Below are the code and all the weights of a small trained network. Each question names an input and a target symbol and asks about switching units off, where a switched-off unit gives its printed mean instead of its output.

import numpy as np


def w(rows, s, z=0):
    codes = np.array(rows[::2]) - 128.0
    scale = np.full(codes.shape[1], s)
    scale[-1] = z or s
    return codes * scale


def norm(h):
    return h / np.sqrt((h * h).mean(-1, keepdims=True) + 1e-5)


def f(y):
    return y / 2 * (1 + np.tanh(0.7978845608 * (y + 0.044715 * y**3)))


def softmax(a):
    e = np.exp(a - a.max(-1, keepdims=True))
    return e / e.sum(-1, keepdims=True)


def log_softmax(a):
    a = a - a.max(-1, keepdims=True)
    return a - np.log(np.exp(a).sum(-1, keepdims=True))


def net(x, mask):
    ids = ['ΔΘΛΠΦΩβεζηξστψ'.index(c) for c in x.split()]
    T = len(ids)
    res = E[ids] + P[:T]
    q, k, v = (norm(res) @ M[0].T for M in (Q, K, V))
    z = softmax(np.where(np.tri(T) > 0, q @ k.T / 3**0.5, -1e9)) @ v
    res = res + np.where(mask[0], z, O[0][:, -1]) @ O[0][:, :-1]
    y = f(norm(res) @ A[0][:, :-1].T + A[0][:, -1])
    res = res + np.where(mask[1:9], y, B[0][:, -1]) @ B[0][:, :-1]
    return log_softmax(norm(res)[-1] @ U[:, :-1].T + U[:, -1])


Q, K, V, O, A, B = {}, {}, {}, {}, {}, {}
E = w([
[3,140,178,131,149,150],'Δ',
[132,150,127,121,145,128],'Θ',
[136,84,214,105,109,127],'Λ',
[146,115,181,88,85,118],'Π',
[46,156,165,124,109,95],'Φ',
[155,143,195,120,75,108],'Ω',
[68,128,137,69,137,121],'β',
[160,129,176,91,85,139],'ε',
[49,96,98,112,74,156],'ζ',
[160,134,182,74,124,113],'η',
[159,109,133,121,99,107],'ξ',
[140,126,197,95,99,134],'σ',
[127,67,130,67,51,110],'τ',
[100,139,185,124,71,121],'ψ',
],0.016)
P = w([
[90,129,46,181,194,137],'0',
[250,190,147,236,113,79],'1',
[2,89,213,89,43,141],'2',
[232,190,137,237,115,79],'3',
[22,96,206,85,47,145],'4',
[223,192,133,238,119,78],'5',
[33,100,211,81,53,138],'6',
[212,190,126,234,125,79],'7',
[24,101,201,91,56,139],'8',
[205,190,121,232,126,78],'9',
[30,96,199,88,54,133],'10',
],0.0095)
Q[0] = w([
[242,172,84,153,124,114],'h0',
[158,129,207,169,164,154],'h0',
[195,251,37,245,201,52],'h0',
],0.012)
K[0] = w([
[180,171,160,108,26,100],'h0',
[159,127,222,170,170,171],'h0',
[97,245,137,162,61,46],'h0',
],0.013)
V[0] = w([
[92,85,252,68,91,79],'h0',
[116,254,102,69,21,221],'h0',
[114,149,206,158,204,239],'h0',
],0.0094)
O[0] = w([
[88,148,168,83,76,95,254],'h0',
[124,220,9,128,96,217,146],'h0',
[155,139,226,155,72,182,157],'h0',
],0.014,0.0049)
A[0] = w([
[123,191,128,244,210,98,3],'n0',
[230,107,75,79,92,97,22],'n1',
[186,172,129,50,91,120,83],'n2',
[193,139,184,71,132,155,186],'n3',
[172,166,97,191,156,71,107],'n4',
[40,53,141,91,70,163,191],'n5',
[115,78,130,168,120,246,142],'n6',
[74,33,209,137,165,142,215],'n7',
],0.013,0.0049)
B[0] = w([
[123,162,187,64,87,139,138],'n0',
[124,93,186,77,84,157,147],'n1',
[110,96,153,151,166,133,212],'n2',
[91,127,78,120,164,156,210],'n3',
[166,125,83,136,154,138,167],'n4',
[91,164,92,146,186,156,244],'n5',
[178,89,165,7,146,111,187],'n6',
[160,102,83,155,80,133,254],'n7',
],0.017,0.0078)
U = w([
[141,158,206,132,33,173,43],'Δ',
[202,207,117,72,99,169,173],'Θ',
[130,73,118,237,69,112,56],'Λ',
[138,69,234,120,130,87,102],'Π',
[106,222,152,98,105,97,154],'Φ',
[197,97,104,216,182,80,254],'Ω',
[137,148,57,127,205,49,181],'β',
[146,86,135,159,145,234,76],'ε',
[140,129,9,174,111,158,105],'ζ',
[139,112,114,76,254,146,86],'η',
[234,77,102,100,79,124,146],'ξ',
[80,182,167,175,198,135,175],'σ',
[85,100,108,70,69,43,83],'τ',
[97,204,108,186,95,115,191],'ψ',
],0.014,0.0035)

Each question gives the input, a string of symbols that net reads in full, and the target symbol t.
The units are the heads (3 rows each of Q, K, V and O) and the neurons (one row each of A and B). Each row of codes is followed by its name. A weight is (code - 128) times the scale printed after its matrix; where a second scale follows, it is the last column's (O, A, B and U).
mask holds one flag per unit, heads first, then neurons. A switched-off unit (its flag False) gives its mean, the last column of its rows in O or B, instead of its output. The means were averaged over made-up inputs and are rounded, as every weight is.
A unit's drop is (log p(t) with every unit on - log p(t) with that unit switched off) / (log p(t) with every unit on - log p(t) with every unit switched off).
The circuit of an input: a set's keep is (log p(t) with only the set's units on - log p(t) with every unit switched off) / (log p(t) with every unit on - log p(t) with every unit switched off). Starting from all 9 units, units are removed one at a time, each time the one whose removal leaves the highest keep (on an exact tie, the one counted first), for as long as the keep stays at least 0.8.
circuit, biggest first: the units of the circuit, biggest drop first
most important unit: the unit with the biggest drop
k most important neurons: the k neurons with the biggest drops, biggest first
drop when u is switched off: that unit's drop, to one decimal
input Π σ σ ζ Π, target τ: circuit, biggest first	h0, n7
input β Λ Π Δ Π ζ Δ, target ζ: circuit, biggest first	n7, n5, h0
input β σ ε σ β β ε Ω, target Ω: 3 most important neurons	n4, n5, n2
input Δ β Π σ Π, target ε: circuit, biggest first	h0, n5, n3
input η σ Φ Θ Π Π ξ, target Λ: most important neuron	n7
input η Δ σ, target Λ: circuit, biggest first	h0, n7, n6
input Θ β σ Π τ Θ Φ ζ σ ψ Π, target ξ: circuit, biggest first	h0, n6, n7
input Θ Θ σ ζ Ω Π Φ ζ Ω Ω Θ, target ξ: circuit, biggest first	h0, n7, n6
input Π τ σ, target τ: 2 most important neurons	n7, n2
input Θ ε Θ τ, target τ: 3 most important neurons	n1, n7, n6
input Δ β Θ, target ε: circuit, biggest first	h0, n5, n7
input Π β Θ τ Θ ξ Δ ε, target ε: 4 most important neurons	n1, n2, n6, n4
input σ ψ ε β Π η Π ζ Θ Ω, target Ω: 2 most important neurons	n4, n2
input ψ Θ ξ Π β Λ ψ Θ, target Θ: most important unit	n0
input ζ σ Φ σ Π Π β, target η: circuit, biggest first	h0, n6
input Ω η Ω ξ ε σ, target σ: 3 most important neurons	n7, n6, n3
input ε Θ Π Π ξ ε σ Λ, target Λ: 3 most important neurons	n6, n5, n4
input Δ η Δ Φ Ω ξ τ σ ψ Π, target Π: 4 most important neurons	n5, n2, n7, n1
input τ σ ζ Θ, target Θ: 4 most important neurons	n0, n4, n5, n7
input ξ β Δ, target Ω: most important neuron	n7
input Θ ζ Π ε, target ε: 2 most important neurons	n2, n1
input ψ Π Θ Φ ε Δ β ξ, target ξ: 2 most important neurons	n1, n4
input Θ ζ Θ Δ Π Θ Φ Ω Π Π β, target ξ: 2 most important neurons	n7, n6
input τ ζ ε ψ σ Δ ζ ζ β τ, target τ: 2 most important neurons	n1, n7
input σ β Π, target Δ: drop when n7 is switched off	0.1
input η Θ Π, target Λ: drop when n7 is switched off	0.7
input Δ Λ σ ε β η, target η: circuit, biggest first	n3
input β Δ ζ Ω β, target ζ: drop when n5 is switched off	0.2
input σ ε Θ, target Δ: drop when h0 is switched off	2.2
